Below are the code and all the weights of a small trained network. Each question names an input and a target symbol and asks about switching units off, where a switched-off unit gives its printed mean instead of its output.

import numpy as np


def w(rows, s, z=0):
    codes = np.array(rows[::2]) - 128.0
    scale = np.full(codes.shape[1], s)
    scale[-1] = z or s
    return codes * scale


def norm(h):
    return h / np.sqrt((h * h).mean(-1, keepdims=True) + 1e-5)


def f(y):
    return y / 2 * (1 + np.tanh(0.7978845608 * (y + 0.044715 * y**3)))


def softmax(a):
    e = np.exp(a - a.max(-1, keepdims=True))
    return e / e.sum(-1, keepdims=True)


def log_softmax(a):
    a = a - a.max(-1, keepdims=True)
    return a - np.log(np.exp(a).sum(-1, keepdims=True))


def net(x, mask):
    ids = ['αβδεζηθλμξπφψω'.index(c) for c in x.split()]
    T = len(ids)
    res = E[ids] + P[:T]
    r = norm(res)
    for j in range(3):
        rows = slice(3 * j, 3 * j + 3)
        q, k, v = (r @ M[0][rows].T for M in (Q, K, V))
        z = softmax(np.where(np.tri(T) > 0, q @ k.T / 3**0.5, -1e9)) @ v
        o = O[0][rows]
        res = res + np.where(mask[j], z, o[:, -1]) @ o[:, :-1]
    y = f(norm(res) @ A[0][:, :-1].T + A[0][:, -1])
    res = res + np.where(mask[3:11], y, B[0][:, -1]) @ B[0][:, :-1]
    return log_softmax(norm(res)[-1] @ U[:, :-1].T + U[:, -1])


Q, K, V, O, A, B = {}, {}, {}, {}, {}, {}
E = w([
[178,18,185,107],'α',
[95,133,105,144],'β',
[210,40,46,67],'δ',
[146,116,61,85],'ε',
[123,154,102,191],'ζ',
[107,141,92,123],'η',
[91,110,88,124],'θ',
[125,47,56,116],'λ',
[210,155,17,119],'μ',
[175,43,10,208],'ξ',
[87,61,107,181],'π',
[146,167,82,119],'φ',
[225,154,2,85],'ψ',
[91,78,141,228],'ω',
],0.012)
P = w([
[118,138,173,104],'0',
[238,41,114,196],'1',
[102,151,106,131],'2',
[240,102,127,198],'3',
[122,140,77,128],'4',
[156,6,79,198],'5',
[114,144,84,136],'6',
],0.023)
Q[0] = w([
[247,226,184,223],'h0',
[108,255,124,80],'h0',
[97,64,182,117],'h0',
[133,101,160,166],'h1',
[175,132,174,31],'h1',
[83,107,109,78],'h1',
[59,101,108,149],'h2',
[90,112,84,91],'h2',
[161,128,111,138],'h2',
],0.035)
K[0] = w([
[182,211,253,153],'h0',
[91,242,94,117],'h0',
[80,66,137,108],'h0',
[94,132,136,178],'h1',
[190,111,207,102],'h1',
[169,102,115,135],'h1',
[89,127,86,162],'h2',
[145,117,78,134],'h2',
[129,158,126,130],'h2',
],0.038)
V[0] = w([
[76,111,196,86],'h0',
[226,165,115,198],'h0',
[99,175,60,148],'h0',
[223,139,96,169],'h1',
[106,105,172,199],'h1',
[196,211,176,153],'h1',
[253,104,84,143],'h2',
[94,9,82,26],'h2',
[184,224,127,35],'h2',
],0.033)
O[0] = w([
[178,134,71,92,75],'h0',
[41,199,198,199,173],'h0',
[153,116,223,124,2],'h0',
[124,153,12,110,163],'h1',
[151,118,75,189,154],'h1',
[221,146,97,95,18],'h1',
[55,241,66,155,162],'h2',
[3,17,149,68,221],'h2',
[155,207,191,6,2],'h2',
],0.027,0.011)
A[0] = w([
[146,175,150,175,89],'n0',
[80,45,173,141,255],'n1',
[139,144,254,110,69],'n2',
[205,77,151,144,27],'n3',
[104,131,211,184,80],'n4',
[201,194,116,127,95],'n5',
[115,79,191,118,103],'n6',
[170,59,132,52,184],'n7',
],0.029,0.0043)
B[0] = w([
[96,172,58,151,156],'n0',
[202,202,127,85,249],'n1',
[184,157,23,99,193],'n2',
[66,202,164,158,164],'n3',
[201,85,33,111,206],'n4',
[65,121,4,171,159],'n5',
[126,50,216,100,175],'n6',
[58,185,91,212,183],'n7',
],0.036,0.016)
U = w([
[125,90,4,76,151],'α',
[224,118,136,140,235],'β',
[44,164,147,92,38],'δ',
[101,157,149,35,253],'ε',
[217,220,91,212,132],'ζ',
[189,142,125,98,187],'η',
[155,90,153,114,190],'θ',
[37,44,177,111,53],'λ',
[117,248,131,105,78],'μ',
[36,174,153,233,127],'ξ',
[132,23,158,211,117],'π',
[187,233,74,74,20],'φ',
[107,232,140,100,92],'ψ',
[172,99,124,237,73],'ω',
],0.014,0.0044)

Each question gives the input, a string of symbols that net reads in full, and the target symbol t.
The units are the heads (3 rows each of Q, K, V and O) and the neurons (one row each of A and B). Each row of codes is followed by its name. A weight is (code - 128) times the scale printed after its matrix; where a second scale follows, it is the last column's (O, A, B and U).
mask holds one flag per unit, heads first, then neurons. A switched-off unit (its flag False) gives its mean, the last column of its rows in O or B, instead of its output. The means were averaged over made-up inputs and are rounded, as every weight is.
A unit's drop is (log p(t) with every unit on - log p(t) with that unit switched off) / (log p(t) with every unit on - log p(t) with every unit switched off).
The circuit of an input: a set's keep is (log p(t) with only the set's units on - log p(t) with every unit switched off) / (log p(t) with every unit on - log p(t) with every unit switched off). Starting from all 11 units, units are removed one at a time, each time the one whose removal leaves the highest keep (on an exact tie, the one counted first), for as long as the keep stays at least 0.8.
circuit, biggest first: the units of the circuit, biggest drop first
top k neurons: the k neurons with the biggest drops, biggest first
heads that matter: for each layer, one digit per head in row order, 1 if its drop is at least 0.15 and else 0, layers parted by /
drop of u: that unit's drop, to one decimal
input π ψ ξ α, target π: heads that matter : 001
input ξ ω λ μ α ξ, target λ: heads that matter : 000
input ζ α ξ η, target ζ: heads that matter : 001
input α α λ, target λ: circuit, biggest first : (h2)
input α β ε θ μ, target μ: heads that matter : 101
input ε ξ α π α α β, target β: heads that matter : 000
input α ξ ξ α ξ π ζ, target ζ: heads that matter : 101
input ξ π ε α ε α, target ε: heads that matter : 000
input φ ξ α α, target φ: top 2 neurons : (n2, n5)
input π β α α α ζ ξ, target ξ: circuit, biggest first : (n4, n2)
input ζ φ α δ, target ζ: circuit, biggest first : (h2, n3)
input β α λ δ μ α, target λ: heads that matter : 010
input α ξ ξ ζ ε, target ε: circuit, biggest first : (h1, h0, n1, n6)
input α α ω, target ω: circuit, biggest first : (h2)
input α α α μ φ, target φ: heads that matter : 101
input α θ ξ θ α ε, target ξ: heads that matter : 001
input ξ φ ξ ζ, target ξ: top 2 neurons : (n1, n2)
input α α β λ α α ζ, target ζ: top 2 neurons : (n2, n0)
input φ π α π, target φ: drop of h2 : 0.3
input π α ε ξ, target π: drop of n2 : 0.0
